Here is a tiny trained network, its code and every weight. The questions are about switching its units off for an input and a class, where a switched-off unit gives its printed mean instead of its output.

import numpy as np


def w(rows, s, z=0):
    codes = np.array(rows[::2]) - 128.0
    scale = np.full(codes.shape[1], s)
    scale[-1] = z or s
    return codes * scale


def f(y):
    return np.maximum(y, 0)


def log_softmax(a):
    a = a - a.max(-1, keepdims=True)
    return a - np.log(np.exp(a).sum(-1, keepdims=True))


def net(x, mask):
    res = np.array(x, float).reshape(1, 8) / 4 @ E
    y = f(res @ A[0][:, :-1].T + A[0][:, -1])
    res = res + np.where(mask, y, B[0][:, -1]) @ B[0][:, :-1]
    return log_softmax(res[-1] @ U[:, :-1].T + U[:, -1])


A, B = {}, {}
E = w([
[112,24,188,129,71,190,221,221],'x0',
[60,229,122,136,201,89,220,205],'x1',
[128,129,127,129,127,127,127,127],'x2',
[199,116,37,31,103,82,187,145],'x3',
[128,128,125,126,130,127,130,128],'x4',
[159,89,186,57,255,122,88,159],'x5',
[64,56,91,141,165,86,164,67],'x6',
[114,92,29,190,151,123,60,224],'x7',
],0.005)
A[0] = w([
[203,228,174,120,53,146,56,214,96],'n0',
[116,100,34,171,140,128,86,205,68],'n1',
[158,58,174,72,251,120,93,163,69],'n2',
[151,220,70,122,148,118,60,62,46],'n3',
[120,109,129,135,112,120,115,129,252],'n4',
[103,152,93,169,50,108,158,103,72],'n5',
[177,50,115,136,63,147,63,83,69],'n6',
[114,145,89,138,170,96,79,67,83],'n7',
[156,98,72,72,116,111,169,112,85],'n8',
[79,166,123,161,179,95,177,164,83],'n9',
[140,114,111,180,143,114,109,152,100],'n10',
[167,57,132,105,78,148,53,68,67],'n11',
[101,148,71,201,31,143,160,109,78],'n12',
[87,46,93,130,156,101,145,65,126],'n13',
[124,30,181,137,75,155,173,202,67],'n14',
[139,156,222,72,121,130,202,12,83],'n15',
[120,70,150,130,109,152,195,179,57],'n16',
[62,62,86,166,159,90,182,61,88],'n17',
[96,217,110,120,157,140,204,171,75],'n18',
[47,120,222,225,145,152,73,113,72],'n19',
[117,76,64,159,152,132,54,191,100],'n20',
[181,114,39,36,108,101,173,158,84],'n21',
],0.012,0.013)
B[0] = w([
[109,4,129,100,148,208,134,140,177],'n0',
[78,119,161,128,47,87,199,152,162],'n1',
[144,176,140,19,72,146,41,97,175],'n2',
[105,150,119,109,216,79,180,44,162],'n3',
[188,252,40,178,150,222,171,141,252],'n4',
[133,158,154,54,94,117,65,106,152],'n5',
[112,144,134,149,168,83,90,227,173],'n6',
[106,110,127,106,198,120,166,93,155],'n7',
[148,110,140,189,91,123,106,89,153],'n8',
[133,134,133,143,176,101,93,210,160],'n9',
[113,134,129,130,93,115,161,127,140],'n10',
[108,142,159,139,171,75,91,216,171],'n11',
[154,152,158,17,89,123,68,87,168],'n12',
[134,61,132,108,156,190,128,149,167],'n13',
[97,133,111,96,226,73,172,62,171],'n14',
[79,126,126,126,24,96,216,161,181],'n15',
[108,134,114,110,197,84,158,74,151],'n16',
[134,39,122,94,146,189,131,162,158],'n17',
[130,134,138,135,163,76,80,221,165],'n18',
[170,88,143,230,92,89,69,51,170],'n19',
[90,124,154,129,51,105,201,132,173],'n20',
[148,106,156,235,115,125,71,64,178],'n21',
],0.026,0.013)
U = w([
[105,150,98,119,240,68,143,47,83],'0',
[138,164,138,162,190,74,46,235,76],'1',
[91,141,138,146,45,95,177,137,74],'2',
[172,194,150,42,112,144,22,85,86],'3',
[193,103,138,254,130,114,53,54,101],'4',
[165,180,75,154,156,164,117,133,254],'5',
[138,24,113,118,178,206,105,147,150],'6',
[163,191,80,157,151,159,114,125,212],'7',
],0.0064,0.011)

Each question gives the input, the list of numbers given to net, and the class t.
The units are the neurons (one row each of A and B). Each row of codes is followed by its name. A weight is (code - 128) times the scale printed after its matrix; where a second scale follows, it is the last column's (A, B and U).
mask holds one flag per neuron, in row order. A switched-off neuron (its flag False) gives its mean, the last column of its row in B, instead of its output. The means were averaged over made-up inputs and are rounded, as every weight is.
A unit's drop is (log p(t) with every unit on - log p(t) with that unit switched off) / (log p(t) with every unit on - log p(t) with every unit switched off).
The circuit of an input: a set's keep is (log p(t) with only the set's units on - log p(t) with every unit switched off) / (log p(t) with every unit on - log p(t) with every unit switched off). Starting from the 12 units with the biggest drops (on a tie, the unit counted first), units are removed one at a time, each time the one whose removal leaves the highest keep (on an exact tie, the one counted first), for as long as the keep stays at least 0.8.
circuit, biggest first: the units of the circuit, biggest drop first
unit that matters most: the unit with the biggest drop
top k neurons: the k neurons with the biggest drops, biggest first
drop of u: that unit's drop, to one decimal
input [-7,3,2,4,-1,3,5,8], class 2: unit that matters most : n1
input [4,-3,0,0,6,7,2,-7], class 2: top 2 neurons : (n15, n12)
input [-7,-4,-7,4,4,-5,3,-2], class 0: top 2 neurons : (n3, n7)
input [2,-4,3,-2,2,0,8,8], class 2: top 2 neurons : (n20, n1)
input [-1,-8,7,-3,3,2,1,4], class 1: top 2 neurons : (n11, n6)
input [3,2,6,6,4,7,-5,-3], class 3: top 3 neurons : (n2, n19, n4)
input [6,-4,-5,-6,1,4,8,-6], class 6: top 3 neurons : (n13, n17, n3)
input [-8,-2,2,2,0,2,5,7], class 0: top 3 neurons : (n3, n7, n15)
input [4,-3,-4,-6,-4,-5,3,1], class 4: top 3 neurons : (n19, n2, n15)
input [-6,-7,8,-1,-5,8,-5,-5], class 3: top 2 neurons : (n2, n18)
input [-2,1,-8,1,1,-8,8,3], class 3: top 2 neurons : (n12, n5)
input [-6,-8,1,-1,4,4,3,8], class 1: top 3 neurons : (n6, n11, n15)
input [-6,7,-5,2,-1,1,5,6], class 1: top 3 neurons : (n9, n18, n14)
input [-7,2,0,7,7,-2,8,-5], class 6: circuit, biggest first : (n17)
input [8,-5,5,-7,-1,-4,1,-1], class 0: drop of n0 : 0.0
input [4,-1,-6,0,7,1,7,-8], class 2: drop of n15 : 2.8
input [-3,-5,-2,1,1,3,0,-1], class 1: drop of n9 : -0.3
